Below are the code and all the weights of a small trained network. Each question names an input and a class and asks about switching units off, where a switched-off unit gives its printed mean instead of its output.

import numpy as np


def w(rows, s, z=0):
    codes = np.array(rows[::2]) - 128.0
    scale = np.full(codes.shape[1], s)
    scale[-1] = z or s
    return codes * scale


def f(y):
    return y / 2 * (1 + np.tanh(0.7978845608 * (y + 0.044715 * y**3)))


def log_softmax(a):
    a = a - a.max(-1, keepdims=True)
    return a - np.log(np.exp(a).sum(-1, keepdims=True))


def net(x, mask):
    res = np.array(x, float).reshape(1, 6) / 4 @ E
    y = f(res @ A[0][:, :-1].T + A[0][:, -1])
    res = res + np.where(mask, y, B[0][:, -1]) @ B[0][:, :-1]
    return log_softmax(res[-1] @ U[:, :-1].T + U[:, -1])


A, B = {}, {}
E = w([
[121,205,126,123,170,1,43,228,36,250,84],'x0',
[132,121,135,134,129,126,133,132,137,137,129],'x1',
[131,198,59,186,19,244,3,143,199,229,159],'x2',
[124,130,129,133,126,132,124,133,122,120,123],'x3',
[130,126,131,128,121,121,125,124,131,127,125],'x4',
[132,240,10,206,140,2,165,201,239,29,211],'x5',
],0.0088)
A[0] = w([
[139,134,141,129,103,124,113,131,113,103,124,116],'n1',
[133,82,151,128,120,193,170,93,202,34,150,8],'n2',
[139,203,39,174,135,56,167,194,215,51,175,108],'n3',
[128,110,137,114,124,116,153,156,150,128,93,28],'n4',
[148,116,118,100,129,116,139,131,104,108,140,22],'n5',
[102,121,170,122,153,157,113,138,131,144,149,20],'n6',
[108,135,111,192,68,184,88,144,166,182,131,33],'n7',
[121,152,105,131,108,100,122,115,141,95,100,46],'n8',
[150,176,84,148,22,225,19,134,188,192,145,49],'n9',
[112,140,134,157,83,160,96,143,141,150,137,20],'n10',
[135,186,109,160,61,207,70,122,179,189,137,33],'n11',
[100,191,90,133,159,72,158,150,212,83,136,88],'n12',
[139,71,177,63,197,35,210,104,58,48,107,26],'n13',
[125,94,201,78,231,39,254,123,75,35,74,43],'n14',
[149,132,151,148,102,136,155,119,95,152,146,68],'n15',
[111,134,154,127,153,107,105,126,150,149,128,33],'n16',
[143,189,128,100,175,28,90,209,61,223,87,26],'n17',
[130,160,106,102,147,37,36,217,83,201,81,20],'n18',
[126,140,98,129,135,98,132,104,149,123,136,44],'n19',
[119,139,142,140,108,166,152,104,167,77,118,2],'n20',
[107,165,66,213,128,29,147,189,194,45,197,95],'n21',
[103,39,222,51,113,243,99,68,25,202,9,59],'n22',
[161,73,98,99,76,241,206,50,232,34,171,5],'n23',
],0.0083,0.0052)
B[0] = w([
[122,105,123,133,142,119,117,119,109,133,103,127],'n1',
[86,152,172,205,131,133,172,113,101,96,114,172],'n2',
[189,98,177,52,97,167,85,112,51,204,120,214],'n3',
[131,102,103,134,104,154,134,113,142,125,144,125],'n4',
[132,129,116,147,117,145,113,138,152,142,123,127],'n5',
[142,147,132,134,122,119,126,112,130,141,141,128],'n6',
[121,128,70,104,152,86,142,166,148,102,144,171],'n7',
[139,116,142,126,150,133,120,127,127,140,135,131],'n8',
[103,123,17,116,178,28,70,214,220,81,110,214],'n9',
[123,102,91,116,132,95,115,112,147,134,118,145],'n10',
[116,125,54,121,170,63,109,178,177,118,121,187],'n11',
[194,114,155,83,130,174,112,110,108,149,144,177],'n12',
[106,144,22,130,141,66,81,197,203,119,129,215],'n13',
[93,135,2,116,152,57,63,201,220,99,122,232],'n14',
[141,153,124,129,134,134,120,114,113,121,132,128],'n15',
[125,136,135,129,109,114,154,132,129,122,99,126],'n16',
[45,144,195,234,110,161,215,46,115,52,121,202],'n17',
[62,118,188,209,116,170,217,76,105,49,118,194],'n18',
[146,98,121,128,107,161,137,144,114,151,115,132],'n19',
[91,123,153,143,122,109,164,152,107,133,148,140],'n20',
[193,114,180,56,110,197,100,105,99,208,142,209],'n21',
[249,126,206,38,93,202,95,103,59,224,169,252],'n22',
[37,160,207,228,116,146,212,52,71,67,95,202],'n23',
],0.0084,0.023)
U = w([
[220,133,164,64,102,149,102,126,98,185,122,185],'0',
[115,136,32,136,123,79,95,183,195,116,112,181],'1',
[72,140,178,245,104,133,189,97,111,96,107,4],'2',
],0.011,0.0034)

Each question gives the input, the list of numbers given to net, and the class t.
The units are the neurons (one row each of A and B). Each row of codes is followed by its name. A weight is (code - 128) times the scale printed after its matrix; where a second scale follows, it is the last column's (A, B and U).
mask holds one flag per neuron, in row order. A switched-off neuron (its flag False) gives its mean, the last column of its row in B, instead of its output. The means were averaged over made-up inputs and are rounded, as every weight is.
A unit's drop is (log p(t) with every unit on - log p(t) with that unit switched off) / (log p(t) with every unit on - log p(t) with every unit switched off).
The circuit of an input: a set's keep is (log p(t) with only the set's units on - log p(t) with every unit switched off) / (log p(t) with every unit on - log p(t) with every unit switched off). Starting from the 12 units with the biggest drops (on a tie, the unit counted first), units are removed one at a time, each time the one whose removal leaves the highest keep (on an exact tie, the one counted first), for as long as the keep stays at least 0.8.
circuit, biggest first: the units of the circuit, biggest drop first
k most important neurons: the k neurons with the biggest drops, biggest first
drop of u: that unit's drop, to one decimal
input [-3,0,-7,7,-6,8], class 0: circuit, biggest first : [n3]
input [-2,0,-1,-6,3,1], class 2: 2 most important neurons : [n22 n9]
input [-7,6,-8,-7,2,1], class 1: 2 most important neurons : [n14 n13]
input [6,3,-8,0,6,-3], class 1: 2 most important neurons : [n14 n13]
input [0,-6,-8,-6,-4,-7], class 1: 2 most important neurons : [n14 n13]
input [3,3,7,-2,-5,7], class 0: 3 most important neurons : [n3 n21 n14]
input [-5,3,2,-8,-2,-4], class 2: 4 most important neurons : [n23 n3 n21 n2]
input [5,-1,5,1,5,-4], class 1: 4 most important neurons : [n9 n23 n11 n3]
input [-6,5,7,8,-6,-3], class 1: 2 most important neurons : [n9 n11]
input [-7,8,7,-6,0,-3], class 1: 4 most important neurons : [n9 n11 n17 n18]
input [1,-5,7,8,-4,-6], class 1: 3 most important neurons : [n9 n11 n3]
input [-1,2,-7,-5,8,-6], class 1: 4 most important neurons : [n14 n13 n3 n21]
input [0,8,-1,5,1,1], class 0: 2 most important neurons : [n9 n14]
input [-8,-3,4,-2,-2,-3], class 2: circuit, biggest first : [n23]
input [-7,-6,3,8,3,4], class 2: drop of n2 : 0.0
input [-6,2,3,-1,0,4], class 2: drop of n22 : 0.3
input [-6,-7,6,-2,2,6], class 0: drop of n13 : 0.4
